Below are the code and all the weights of a small trained network. Each question names an input and a class and asks about switching units off, where a switched-off unit gives its printed mean instead of its output.

import numpy as np


def w(rows, s, z=0):
    codes = np.array(rows[::2]) - 128.0
    scale = np.full(codes.shape[1], s)
    scale[-1] = z or s
    return codes * scale


def f(y):
    return y / 2 * (1 + np.tanh(0.7978845608 * (y + 0.044715 * y**3)))


def log_softmax(a):
    a = a - a.max(-1, keepdims=True)
    return a - np.log(np.exp(a).sum(-1, keepdims=True))


def net(x, mask):
    res = np.array(x, float).reshape(1, 5) / 4 @ E
    y = f(res @ A[0][:, :-1].T + A[0][:, -1])
    res = res + np.where(mask, y, B[0][:, -1]) @ B[0][:, :-1]
    return log_softmax(res[-1] @ U[:, :-1].T + U[:, -1])


A, B = {}, {}
E = w([
[157,144,32],'x0',
[223,122,160],'x1',
[128,128,128],'x2',
[126,249,141],'x3',
[128,128,128],'x4',
],0.014)
A[0] = w([
[139,127,101,66],'N1',
[141,127,93,57],'N2',
[147,129,56,128],'N3',
[156,108,54,98],'N4',
[137,247,147,51],'N5',
[37,164,103,131],'N6',
[45,156,111,123],'N7',
[132,190,127,74],'N8',
[163,118,48,121],'N9',
[63,115,109,100],'N10',
[36,121,101,157],'N11',
[209,122,145,125],'N12',
[147,148,57,131],'N13',
[230,137,133,97],'N14',
[89,94,199,92],'N15',
[145,11,101,1],'N16',
[113,123,194,128],'N17',
[77,133,101,88],'N18',
[43,98,96,132],'N19',
[224,121,160,153],'N20',
[78,89,116,86],'N21',
[153,148,54,122],'N22',
[67,128,131,149],'N23',
[73,128,190,108],'N24',
[219,141,171,132],'N25',
[112,110,211,130],'N26',
[139,128,101,63],'N27',
[107,129,179,106],'N28',
],0.015,0.0071)
B[0] = w([
[115,136,133,130],'N1',
[118,144,139,137],'N2',
[82,186,150,205],'N3',
[88,157,140,204],'N4',
[95,6,227,252],'N5',
[193,112,88,254],'N6',
[169,112,85,235],'N7',
[108,68,171,181],'N8',
[85,170,130,221],'N9',
[158,119,104,194],'N10',
[175,133,89,254],'N11',
[172,131,83,217],'N12',
[85,194,145,208],'N13',
[155,121,93,230],'N14',
[72,167,133,217],'N15',
[110,27,226,246],'N16',
[91,180,120,199],'N17',
[150,133,118,173],'N18',
[171,112,95,238],'N19',
[170,138,71,249],'N20',
[143,95,117,183],'N21',
[93,168,132,211],'N22',
[153,145,114,206],'N23',
[117,172,133,216],'N24',
[184,125,54,234],'N25',
[73,216,123,223],'N26',
[125,143,145,129],'N27',
[108,161,137,175],'N28',
],0.014,0.0093)
U = w([
[232,139,55,74],'0',
[15,244,131,62],'1',
[101,5,206,252],'2',
],0.012,0.0018)

Each question gives the input, the list of numbers given to net, and the class t.
The units are the neurons (one row each of A and B). Each row of codes is followed by its name. A weight is (code - 128) times the scale printed after its matrix; where a second scale follows, it is the last column's (A, B and U).
mask holds one flag per neuron, in row order. A switched-off neuron (its flag False) gives its mean, the last column of its row in B, instead of its output. The means were averaged over made-up inputs and are rounded, as every weight is.
A unit's drop is (log p(t) with every unit on - log p(t) with that unit switched off) / (log p(t) with every unit on - log p(t) with every unit switched off).
The circuit of an input: a set's keep is (log p(t) with only the set's units on - log p(t) with every unit switched off) / (log p(t) with every unit on - log p(t) with every unit switched off). Starting from the 12 units with the biggest drops (on a tie, the unit counted first), units are removed one at a time, each time the one whose removal leaves the highest keep (on an exact tie, the one counted first), for as long as the keep stays at least 0.8.
circuit, biggest first: the units of the circuit, biggest drop first
k most important neurons: the k neurons with the biggest drops, biggest first
drop of u: that unit's drop, to one decimal
input [-1,3,-7,-5,-3], class 2: circuit, biggest first -> [N16]
input [-7,-7,-1,5,7], class 0: 2 most important neurons -> [N6; N7]
input [-7,8,-8,-7,6], class 0: 4 most important neurons -> [N25; N20; N5; N12]
input [-8,8,-1,-6,2], class 0: 3 most important neurons -> [N25; N20; N12]
input [-6,-7,-7,-7,1], class 0: 2 most important neurons -> [N5; N11]
input [6,-7,-1,3,2], class 0: 2 most important neurons -> [N6; N7]
input [1,1,2,2,7], class 2: 3 most important neurons -> [N26; N11; N6]
input [-4,-1,-5,-4,-5], class 1: 3 most important neurons -> [N5; N26; N15]
input [7,-6,-4,0,0], class 1: 2 most important neurons -> [N13; N3]
input [7,-8,3,7,8], class 0: 2 most important neurons -> [N6; N7]
input [5,7,6,-8,6], class 2: drop of N16 -> 3.4
input [3,-3,2,-4,-7], class 2: drop of N20 -> 0.2
input [5,-5,1,-6,1], class 2: drop of N16 -> 2.3
input [-7,4,6,-6,1], class 1: circuit, biggest first -> [N26]
